Each row was made from one path, in order. Every step used is in the known rows, and no mark comes twice. Write each row's path.
Known rows
puduv -> lopo -> kipat -> zofi: -219   89  119  109  212 -105  -34   37  127 -174 -351  -35 -110   12 -185 -191 -244 -160   -4 -141  -66   81   63 -325  130  104 -181  -58 -207   39 -166   46  137  172   82   93   54  174   -3 -163  194  -59   43   22  183  279  100 -125 -162   76  216
fegula -> puduv -> mude -> gitu -> lopo -> zofi: -105  230   67  146  128    2  101   97  134 -268  -60  -96   29 -132  -18  116  112  350   10 -267 -324  121 -349  137   78   65 -201   41 -209  -47  -80   73   46  198   56  110    8   75   68 -108  130  -88  247 -144   25  147  -91  -73 -238  117  186
mude -> gitu -> pesu -> sadi -> zofi -> fegula -> puduv -> sutur: -179   81  241  161  103  -53   90   10 -101 -203  641  -97  -53   11   98  505 -171 -219  -86  -87  -23 -132  -99 -183  437   -4  318  131  308 -226  105   95   38   -1  170  178   21 -141  391  173  159   98  -13  -46   30  141    1   28  -32  -56   81
kipat -> zofi -> gitu -> lopo: -216   87  330   69  288 -117  104   25  -21   -3 -534  -10  -72   -7  -77  -41   79  -68  -16   45  -12  118  -39   46  326 -110  -67  -30 -167  -73    5   36   95  268   -5  102   52 -148    1   67  101   81   91  109  266  406    3   17   49   36  161
lopo -> sadi -> sutur -> fegula -> puduv -> gitu:  -12   85  147    3  454  -69  142   40 -110   39  284   51  -48  -81   -3 -189   -5   16  -37  -64  -39  261   47  -14  419   30 -171  -45 -164 -178  -40  189  191  150   13 -151  -16 -185 -116  124  181  120  -50 -130  142  156  200 -215  -70  176   91
lopo -> zofi -> gitu -> kipat -> sadi -> sutur -> fegula -> puduv -> mude:  -49   67  151  -71  303 -178  194   93  -99 -142  289 -183  -84  -67 -138  101 -133 -125  110 -287 -314  491    3  -29  495   34   52   43  -51 -260   38  137  134  150  -39 -151   -7 -177 -261   76  103   69  217 -224  221  367  336 -247  158  126   99
mude -> gitu -> kipat -> zofi -> fegula -> sadi: -221   71  258  157  153   -3   22  -19    9 -185 -266 -314  -21  -94   11   50 -120  -18    6   27  311  -99 -113  -43  179  -67 -158  -35   -9   -7  119  -27  102   73   96   52  108 -268  131  310  -45  -62  166  106  180  105   48   82 -319 -103  191
sutur -> fegula -> sadi -> gitu -> kipat -> zofi: -139  115  258  135  235  -61 -102  -57    3 -170  -25  -19  -47  -95  125  -44   39   53 -139   23  301  -26  189 -167 -159 -143   17 -146  -77 -199  171  -15   53  311   97  -92   46 -146    5  131  -43 -123  130  -32   58  111  375    6 -190  -63  145
mude -> gitu -> kipat -> lopo -> zofi -> fegula -> sadi: -231   72  141   86  114    3 -165  -38  -21 -436 -382 -345    7  -47  107   89  -41  173  -17  -84  185   -6 -199   58   39   30 -147  -29   35  -11   29   11   61  122  147   39  106 -126 -122  129  -95   36  226    9  193  193 -137  148 -432 -152  219
puduv -> sutur -> fegula -> sadi -> gitu -> kipat -> lopo -> zofi:  -59  111  138   33  121  -73 -298  -69  -50 -358  338    3  -19   19  218   98   32  190 -211 -156   72  106  -14 -262 -201   70    4 -101   47 -267  191   95  -25  314  147  -89   25   30 -238 -165   -6   63  251 -138   47  243   99   35 -120 -157  208
sutur -> sadi -> lopo -> kipat: -197  141  106   80  331    4  -55    3  -16 -297 -243  301  -51 -157  221 -163  111 -176 -167  -12  -19   38   47 -151  -42   74 -159 -136 -144 -102  138   85   79  312  166  -97   46  146    9   13  -56   88   64 -164  109  156  -14  -80  -92  -37  110
sadi -> lopo -> kipat -> zofi -> gitu -> pesu: -465   36  167  257  420 -125  105   61   29 -411 -434   37 -136   59   46  404 -100    3 -141 -139  115  163   91 -118  409   96  -30 -100 -114  -84  -24   92   57  258   67   41  -37   46  -93  -35  167  185  -21  -60  151  355    7   -2  -56  -30   75
mude -> gitu -> lopo -> sadi:  -92  187  190  117  162  -19   22   49   82 -199 -305   26   36  -60  -42  -27  412  236  -79 -126  136  120 -203  313   62 -152 -323  -75  -87   23   42  117   36  165   25   70   26   12  -81  108   97  -33  154  120   37  224 -130   37 -117  108  183
mude -> gitu -> lopo -> zofi -> sadi -> sutur: -195   83  358   26  197   -5  -17   48   -6 -410 -489 -106 -100   54  -94   52  246   77   93  -14  -68  -32 -197  498  182  -82 -300   78  164 -112  149  102   35  142   76   -7  120 -159  -70  110   53  -63  190  -49  147  234  -12  -29 -203   64  206
zofi -> fegula -> puduv -> sutur -> sadi -> gitu -> lopo -> kipat: -106  126  140   28  306   40 -128   62  -90 -231  411  316    0   20  206  -51   45 -544 -147 -184 -275  199 -189 -388  -61  243  112 -100   89 -225  149   46  -32   90  158   41  -38  -74   63 -148  -47   71  260 -307   48   64 -320   -5   50 -106  143
sutur -> zofi -> gitu -> lopo:   47  127  227   94  265   -6  -73   27 -112  113 -272  182   78 -234   12 -210  314 -328  -24  110  -32  226  128  232  247  -93  -72  -31 -250  -98    2  101  100  300   29  -48  -14 -114  -39  184   43   60  119  142  242  410  -20   -6  260   73   74
puduv -> fegula -> sutur -> sadi:  118  154  214    9  256  -26   -6  -30 -136  271  552   77   17 -183  -41 -244  -66 -268  -83  138  -22    7  216 -264  161   49  -41   -8 -106 -254  227  172  100  225   20 -219   66  -17  302   49  114  156   87  -61  165  167   34 -146  -64   42  215
kipat -> lopo -> sadi -> sutur -> fegula: -163   10  292 -127  250  -95   40  -77 -110 -160   37   62  -45  -57  -43  -80  192   12  -14  -25  187  205  196   72  103  -75 -178  -32   33 -166   27  170  107  192    0   22    9  -74 -269  -21  161   81  -99 -120  208  230  272  -60 -144   76  131
zofi -> sadi -> sutur -> fegula -> puduv -> lopo:   10   71  217  -87  228   -5  202   24 -152  173  422   56  -61 -121   81 -218 -204 -567  119   62 -333  109  230  -99  240   67 -179   62  -22 -286  -62   87  154  120   19 -160    9 -201  -33  146   58  -96   46  -98  251  126  249 -251  -19  123   29
sutur -> zofi -> sadi -> gitu -> pesu -> mude:  -81  110  356  334  272   68   38  106  -75 -162  -73  187    6 -172  279 -156  417 -134   40  129  267  -23  312  343  490 -156  -20   33 -185 -198  113  100  -26  290  134 -220  -86   17   37  113   99   72  100  105  120  153  186   88  152   30   25
zofi -> sadi -> lopo -> mude -> gitu -> kipat: -174  110   45  116   20   55  110   71  -52 -420  -71   73  -24  -10  208  218  201  283  -54  -80   74  -46 -303  372  115  -15 -283  -37  -65  -55  -10   55   -3  189   85   32   67 -115 -113  276  -31  -93  138  100   53  214 -150  -27   13 -149   44
sutur -> zofi -> sadi -> lopo -> kipat -> gitu -> pesu -> mude: -299   89  156  260  273   -7   80  152  -27 -370 -262  146   76 -122  285  172  240  -31  -52    9  227   69  153  123  500   10  -10   37 -135 -138   12  117  -67  219  162 -157 -157  131 -378  198  -37   99   -4   52  144  118   37  161  167  -85  -19
lopo -> mude -> gitu -> pesu -> sadi -> zofi -> sutur -> fegula:  -54   38  133  173   44 -116 -170 -124   -2 -409  469 -294   41  -94  -62  376  115  114  -57   41  286 -277 -113  258   89  -90  195  102  142 -101 -132   26   61   59  138  258   71 -196  230  206  172 -112 -173  -56  -33   59  195   24 -124  -86  112
kipat -> gitu -> lopo -> sadi -> sutur -> zofi -> fegula: -135  -71  395  -50  282  -14  -76   42 -105 -212  -62  233   49  -32 -234 -126  355 -314   79    9  149  280    1  196  280 -141  -53  -19   36 -109   40   97   62    2   26   77  -59 -228 -164  209   47   83  -45  -39  247  208  144   85  193   -2  126
kipat -> sadi -> lopo -> zofi -> fegula -> puduv: -276  -56  213  -69  235  111   49   62 -107 -289  -27  161  -80  115  -55   42  -76 -242  -13 -148 -317  187 -174 -355  345   40   75    7  -91 -239  159   84   66   89   71  -57   36 -218  -81   59   46  195   10  -79  211  145  166  -49  -34 -116  160
sutur -> sadi -> zofi -> fegula: -130    3  335   29  309   41  -65  -85 -145  -74  -47  176 -129 -144   16 -306   40 -556  -23  188   33 -203   81 -107  413  -57  -13   58  -26  -73  172   14  192  143  120  -47  112 -146  332  151  -44   49  -40 -148  282  168  111  -72  -78  -76  111
lopo -> mude -> gitu -> kipat -> zofi -> sutur -> sadi: -165   16  101  107  140  -67  -93  -45  100 -287  -16 -330   24  -87 -142  -66   51  225   24   22  297  -85 -293   38   -1   59 -173    1  -93  -14  -68  -46   95   28   85  120   93 -159  147  170   89   35  110   51   79  108  -23   50 -189 -120  203
mude -> gitu -> kipat -> lopo -> zofi -> sadi -> sutur -> fegula -> puduv: -268   70  118  -86  158  -31   15    3  -65 -280  -58 -369  -20  -32   72  286  -46   99   20 -114  -32  165   21   96   29   89  -60  116  277 -272   19   99   32   96   81  -44   22 -236 -426  173  -19  -56  128  -93  143  160   35   42 -389  -11   92
fegula -> zofi -> sutur -> sadi:  103   40  185   17  288   74  -88  -37  -49  105  168  174   82 -236  -21 -357  102 -425  -10  186   89  -40  146 -256  222   93  -12   25 -237 -106   46   13  166  139   86 -124  109 -148  175  189   40  121  -18  -70  217  174  203  -37   58   30  117
zofi -> sutur -> sadi -> lopo -> mude -> gitu:  -75   61   35   92  120   69  -21  -60  -35 -356  173   79   45 -147   68  -59  212  242  -44  100  104 -153 -364   82   11  139 -310  -21 -197 -104  -16   26   43  129  114    1   66 -120  197  133   39  103   31  -87   13   70  -56  -30  -83 -165  108
sadi -> sutur -> zofi -> gitu:   21   31  292   63  358  -40  116   11 -214   81 -160  194  -47 -223 -103 -268  177 -253   77  218   85  231  300  184  468  -83  -96    8 -146 -174   64  150  155  266   30 -240    9 -150   68  175  168  194   10  -14  268  474  253 -157  187  154   48
puduv -> lopo -> kipat -> zofi -> fegula -> sutur -> sadi -> gitu: -137   80  153   39  239  -35 -202    3   22 -243  119  -43 -111   29 -269 -137 -310 -442  -15  -69  -59   91   50 -552  153  306  -30  -70  -67 -142  -57  -38   84   55  137  -22   73  -96  145  -70   23  -61   68 -206   93   57   88  -57 -146  -93  159
sutur -> fegula -> puduv -> lopo -> zofi -> gitu:   59  113  -47   49  257  -65    7   42    4  206  190 -167  -14 -165  -43 -258 -197 -304  -53    1 -435  324  120 -319  312  126 -115  -37 -282 -199 -163   91  161  222   28 -203  -23  -15  -61  -89  105   60   87   14  229  338   42 -162 -121   87  165
sutur -> sadi -> zofi -> fegula -> puduv -> mude -> gitu: -122  143  124  103  203   90  196   -2  -80  -97  371   24  -50 -246   36   44 -100 -282   24  -17 -165 -160 -156 -135  573  194 -128  144 -120  -70    7    3  169   54   56  -41   39 -140  384  154  -25  -83  102 -268   96   49   34 -127 -131  -40    9
kipat -> gitu -> lopo -> zofi -> sadi -> sutur -> fegula -> puduv: -202   11  266 -123  278  -73   64   56  -75 -124   14  -30    4   43  -10   76   82 -190   33   53 -237  150  -34   49  132  -65   36   71  150 -315   19   66   42  125   24 -106  -36 -276 -329  124  -38  -19   53 -163  208  104  113  -17 -125    9  126
mude -> gitu -> lopo -> sadi -> sutur -> fegula:  -63  141  258  -12  172  -63  -30  -25   18 -214  -32  -72   20 -134 -111    3  407  157  -31  -75  171  143  -51  399  -85 -134 -321  -33  113 -123  143  171   32  117   33  101    8 -111 -149  135   96 -157   34  -64   57  111  155  -22 -200  144  183
sadi -> zofi -> sutur -> fegula:   63   13  231   47  254  -27  -69 -151 -107   -8  132   32  -50 -138 -152 -117   23 -215  -74   63   95  -45   48 -194  201 -105  105  149   21 -109  115   51  122  136   98   36   90 -226  -15  135  105    7 -176 -166  219  210  261  -85  -56   14  111
pesu -> sadi -> lopo -> mude -> gitu -> kipat -> zofi -> fegula -> puduv -> sutur: -282   37   81  -22  -77  -24   81   69  -28 -409  580 -157  -18   92   65  490 -206  197 -117 -210 -121   54 -439 -325   40  124  198  -16  171 -238   60   27  -65   -2  164  428   65 -244  179  176   67   17   -2   75   -1   83  -38  118   52 -285  165
pesu -> gitu -> lopo -> kipat -> sadi -> zofi -> sutur -> fegula -> puduv -> mude:  -82   71  107  -88  210  -67   67    2   -2 -374  327  -27   30 -105 -172  188 -133 -116   67 -434 -139  202 -215 -183  198  184  276  208   96 -101  -21  -14  -25    5   87  178   34 -146 -381  119  -23 -169   76 -332    8  203  148  -51  286   25    5
zofi -> fegula -> sadi -> gitu:  -36   66  314  172  280   77   47  -20 -174 -165   -9  285  -60  -45  189 -246   82 -230  -26  131  140  -76    8  -75  208 -115  -60 -135 -147 -113  123  -11   76  240   99 -185   76 -226  255   69  -18   81  140 -130  144  163  104  -65  -97  -78  123
gitu -> kipat -> lopo -> sadi -> sutur -> zofi: -188   -5  287  -68  276  -60  -81    9 -100 -310 -203  142  -26  -87  -84  -81  268   32   23 -138  271  358  252  163   54  -88  -63  -32   21 -122   41  140   84  179   69   34   -4   17 -327  155  110  133   17   -6  212  364  244   39   95   98   68

Which path is each row?
  11   54   80  217  334  -28  -29   11   53 -139  705   74   18  -16   -5   29  -10 -219  -70 -262  -47  321  107 -293   89   77   -8  -88 -131 -238 -171   54   41   47   48  -34 -121  -46  -45  -82  229  114   23 -131    3   90  145  -50  -23   73   68 => zofi -> sutur -> fegula -> puduv -> lopo -> sadi -> gitu -> pesu
-143   22  128   38  186  -62 -155  -67 -100 -493   75  140   -5    9  153 -143  203  181  -12  -63  225   41 -203    7 -221   54   75  -79  -87 -134 -147  -58    6  194  140   90   51  -70  -46  -34   16  175  145 -171   87  232  -79   64   19 -186   89 => zofi -> sutur -> sadi -> gitu -> kipat -> lopo -> mude
-317   98  210  176  386 -193  204  125  -96 -372 -501  -49 -147   34   10  102  111   -8   16  -83  203   62   71   53  886  -44  149  105  -89  -50   35  120   40  190   86 -188  -40  153 -259   81   80  135   65  -77  201  390  147  -33  169  115   40 => lopo -> kipat -> sadi -> zofi -> gitu -> pesu -> mude
-279  -31  326   47  181   52  -94    7  -65 -460  -68  168  -59  129    6  -72  139   -5   15   86  101 -199 -270   66    8   15  -81 -141 -191  -66  -55 -109   31  156   39  156   78 -280  225  -32  -12 -136  106 -132   91   20  110   36  -74 -202  189 => kipat -> zofi -> fegula -> sadi -> gitu -> lopo -> mude
 -51  -58  292 -139  181   75   36   46 -214   28  360  167  -11  -81 -225 -289 -170 -744  257  -21 -256  214  199 -231  392  123  -18   86 -127 -264  -53  100  168  -53   28 -109  -28 -236   64  198  129   36   36  -21  276  173  442 -198  220   81   45 => kipat -> sadi -> sutur -> zofi -> fegula -> puduv -> lopo
-142   95   64  174  278 -233   90   -2    6 -349  608 -119   55  -60    9  565 -275 -179  -81 -274  -30  108  -29 -327  327   41  525  117  123 -134 -257   -8   60   59  113  189  -62  -82 -105  100   88   11 -110 -365   14   82  173  -20   83  -24   -8 => lopo -> kipat -> gitu -> pesu -> sadi -> zofi -> sutur -> fegula -> puduv -> mude
-265  185  106  161  295 -185  131   91    3 -369  -62    2   35 -173  217  108  116  373  -93   36  254   70   23 -174  186   58   79  -17  -91 -246   71   86  -72  253  249 -179 -113  278 -155  115  -59  199  -24 -220   92  -29   60  107 -138   -5   49 => fegula -> sutur -> sadi -> lopo -> kipat -> gitu -> pesu -> mude
 133  153  293   45  175  139 -191   45 -197   54  476  307   65  -11  -97   87  177 -395  -85   -2  -79  105  197   24  177   79   82   44   -7 -314  208  144  -66  202  -16 -124   14 -260  -37  165   42  -76  167   14   43  211   19   -4  319  -50   91 => puduv -> fegula -> sutur -> zofi -> sadi -> gitu -> lopo
 -83   85   10  104  115   11  -74  -41   -7 -455  104  -19   39 -161  113   -7  205  320  -62  -53  163  -27 -375  130 -171   73 -195  -46  -92  -98   30    5    6  121  175   92   71  -79   75  229  -39   73  101  -60   35  105 -107   32  -60 -167  107 => zofi -> sutur -> sadi -> lopo -> mude -> gitu -> kipat
-166  200  111  -46   21 -185   29   -6   19 -441  232 -432   11 -168   74  373 -108  383   29 -310 -135  214  -61   90 -154   15  164   69  220 -251  -64   92   17  184  154  282   61  -55 -118   55   55 -106  104 -196   33  157  240   18 -265   30  149 => pesu -> sadi -> sutur -> fegula -> puduv -> mude -> gitu -> kipat -> lopo -> zofi
 -28  181   13  110   55  -93  115   21  131   33   87 -618   75 -259  -63 -154 -204  289   59 -151   28  162 -120 -387   24   80  -14  162  -74 -176  -36    1  -42  -12  187  184  -29  -56 -164  180   53 -113   33   99  170    9  171  150 -276   52  185 => pesu -> mude -> gitu -> kipat -> zofi -> sutur -> fegula -> puduv -> lopo
  22  117   99  234  313  -55  101   78   63 -154  528  -63   27 -114   99 -182  113   83  -16 -207   15  306   62 -250  224   28   13  -13 -194 -253  -84   60  -57   76  133  -35 -150   83 -108  -90  178  111    4 -111   58    7  187   67  -26  109  101 => zofi -> sutur -> fegula -> puduv -> lopo -> sadi -> gitu -> pesu -> mude
 -48  140  105   54  176  -29  163   75   16 -223  315 -316  -44 -156    3  230  -81   16   73 -237 -226  218  -76  205  268   74 -188  108  106 -184   55  111   85   97   40  -59   33 -195 -161  149   51 -165  216 -204  100  124  113 -154 -207   84  103 => lopo -> zofi -> sadi -> sutur -> fegula -> puduv -> mude -> gitu -> kipat
 -75  160  241  -14  127   -5   88   68  -44 -289 -214 -209  -45  -77 -269   31  298  353  -19  -71  166   55 -324   81  492  -45  -39  184   93  -42  209   56  -67    2  149  130   70 -122 -152  281  -60 -132  -64 -104  134   39   13  182  -97   56  137 => pesu -> mude -> gitu -> lopo -> sadi -> zofi -> fegula -> sutur
-187   62  333  171  238  -75  201   35  -95 -273  474   62 -102  -81  136  319 -214 -394   37 -167 -193  -51   30  -50  531  -86  372   91   34 -122  -74   -3  141  122  115  268   46 -117  440  114  122   23  -58 -243  157  123  190  -81   80    8   20 => gitu -> pesu -> sadi -> zofi -> fegula -> puduv -> mude
